x =
+3.40 -1.61 -5.11 -2.49
-3.74 -1.22 +2.57 -0.25
-2.50 -0.57 +2.23 -1.66
-3.95 -3.30 -2.68 +0.54
+2.71 +1.10 +0.05 +1.86
-1.07 +2.19 -2.33 +0.32
-3.35 -0.71 -2.56 +2.32
x[-7,-4] -> +3.40
x[:, 0] -> [+3.40, -3.74, -2.50, -3.95, +2.71, -1.07, -3.35]
x[-4,-3] -> -3.30
x[6,-4] -> -3.35
x[-7,-2] -> -5.11
x[6,2] -> -2.56
x[0,3] -> -2.49
x[5,-3] -> +2.19
x[2,3] -> -1.66
x[1,-1] -> -0.25
x[2,-4] -> -2.50
x[3,3] -> +0.54
x[-5] -> [-2.50, -0.57, +2.23, -1.66]
x[0,1] -> -1.61
x[3,0] -> -3.95
x[-2,3] -> +0.32
x[-5,1] -> -0.57
x[-2,2] -> -2.33

a =
[[-4.57, +2.03, -5.12, -0.57, -2.77, -3.98, +2.33, +1.07, +2.30, -3.49, -5.61, -0.82],
 [-1.63, -3.87, +0.98, -1.37, -1.71, -2.38, -3.77, -4.29, -3.34, -2.68, -1.58, -3.38],
 [-0.86, +4.15, +0.64, -3.35, -2.57, +2.29, +0.15, +1.60, -1.95, +2.30, +3.71, +3.42],
 [-3.71, +1.93, -0.95, -2.80, -3.23, -2.73, +2.92, +0.25, -0.92, +1.74, -1.24, +3.23],
 [-1.21, +2.57, -4.05, -2.39, -1.70, +1.28, -1.27, +1.73, -0.49, -2.63, -0.61, -0.19],
 [+2.82, +3.96, -3.17, +1.00, +2.21, +4.87, -0.02, +5.73, +2.80, -1.61, +1.58, +0.26]]
a[0,0] -> -4.57
a[4,9] -> -2.63
a[0] -> [-4.57, +2.03, -5.12, -0.57, -2.77, -3.98, +2.33, +1.07, +2.30, -3.49, -5.61, -0.82]
a[0,3] -> -0.57
a[4] -> [-1.21, +2.57, -4.05, -2.39, -1.70, +1.28, -1.27, +1.73, -0.49, -2.63, -0.61, -0.19]
a[:, 9] -> [-3.49, -2.68, +2.30, +1.74, -2.63, -1.61]
a[2,8] -> -1.95
a[5,5] -> +4.87
a[5,6] -> -0.02
a[3,3] -> -2.80
a[2,9] -> +2.30
a[2] -> [-0.86, +4.15, +0.64, -3.35, -2.57, +2.29, +0.15, +1.60, -1.95, +2.30, +3.71, +3.42]
a[5,1] -> +3.96
a[4,1] -> +2.57
a[:, 5] -> [-3.98, -2.38, +2.29, -2.73, +1.28, +4.87]
a[3,8] -> -0.92
a[4,11] -> -0.19
a[2,3] -> -3.35
a[1,2] -> +0.98
a[:, 1] -> [+2.03, -3.87, +4.15, +1.93, +2.57, +3.96]
a[:, 11] -> [-0.82, -3.38, +3.42, +3.23, -0.19, +0.26]
a[:, 10] -> [-5.61, -1.58, +3.71, -1.24, -0.61, +1.58]
a[4,3] -> -2.39
a[0,11] -> -0.82
a[2,10] -> +3.71
a[1] -> [-1.63, -3.87, +0.98, -1.37, -1.71, -2.38, -3.77, -4.29, -3.34, -2.68, -1.58, -3.38]
a[2,5] -> +2.29
a[4,0] -> -1.21
a[4,6] -> -1.27
a[:, 4] -> [-2.77, -1.71, -2.57, -3.23, -1.70, +2.21]
a[5,7] -> +5.73
a[2,7] -> +1.60

X =
[[454 620 345 146 311 637 808 449 594 673 388]
 [307 603 323 229 326 644 517 553 217 694 637]
 [386 497 350 425 382 517 354 369 279 554 851]
 [304 615 736 517 436 569 592 221 496 468 303]
 [463 558 329 259 397 529 510 546 453 588 530]
 [270 486 405 341 461 640 456 588 237 635 702]
 [418 515 327 422 306 559 483 377 287 584 773]
 [568 495 224 237 238 556 760 514 576 616 623]
 [430 653 442 273 226 618 800 485 473 616 270]
 [417 552 510 492 172 616 809 366 400 548 454]
 [423 594 333 313 227 558 562 505 302 606 602]
 [419 507 358 251 447 588 604 417 554 606 633]
 [381 630 333 237 359 614 538 488 324 667 514]
 [361 457 436 580 306 526 407 424 178 505 808]]
X[0, 0]	454
X[:, 5]	[637, 644, 517, 569, 529, 640, 559, 556, 618, 616, 558, 588, 614, 526]
X[0, 1]	620
X[8, 9]	616
X[10, 1]	594
X[2, 6]	354
X[:, 0]	[454, 307, 386, 304, 463, 270, 418, 568, 430, 417, 423, 419, 381, 361]
X[5, 3]	341
X[7, 5]	556
X[:, 1]	[620, 603, 497, 615, 558, 486, 515, 495, 653, 552, 594, 507, 630, 457]
X[6, 3]	422
X[0, 8]	594
X[11]	[419, 507, 358, 251, 447, 588, 604, 417, 554, 606, 633]
X[:, 6]	[808, 517, 354, 592, 510, 456, 483, 760, 800, 809, 562, 604, 538, 407]
X[:, 2]	[345, 323, 350, 736, 329, 405, 327, 224, 442, 510, 333, 358, 333, 436]
X[4, 10]	530
X[1, 4]	326
X[1, 8]	217
X[:, 7]	[449, 553, 369, 221, 546, 588, 377, 514, 485, 366, 505, 417, 488, 424]
X[:, 8]	[594, 217, 279, 496, 453, 237, 287, 576, 473, 400, 302, 554, 324, 178]
X[12, 5]	614
X[:, 4]	[311, 326, 382, 436, 397, 461, 306, 238, 226, 172, 227, 447, 359, 306]
X[9, 3]	492
X[12, 1]	630
X[1, 9]	694
X[8, 4]	226
X[9]	[417, 552, 510, 492, 172, 616, 809, 366, 400, 548, 454]
X[3, 6]	592
X[12, 3]	237
X[10]	[423, 594, 333, 313, 227, 558, 562, 505, 302, 606, 602]
X[10, 0]	423
X[9, 2]	510
X[11, 8]	554
X[13, 6]	407

arr = 208   28  251  228
arr[0]: 208
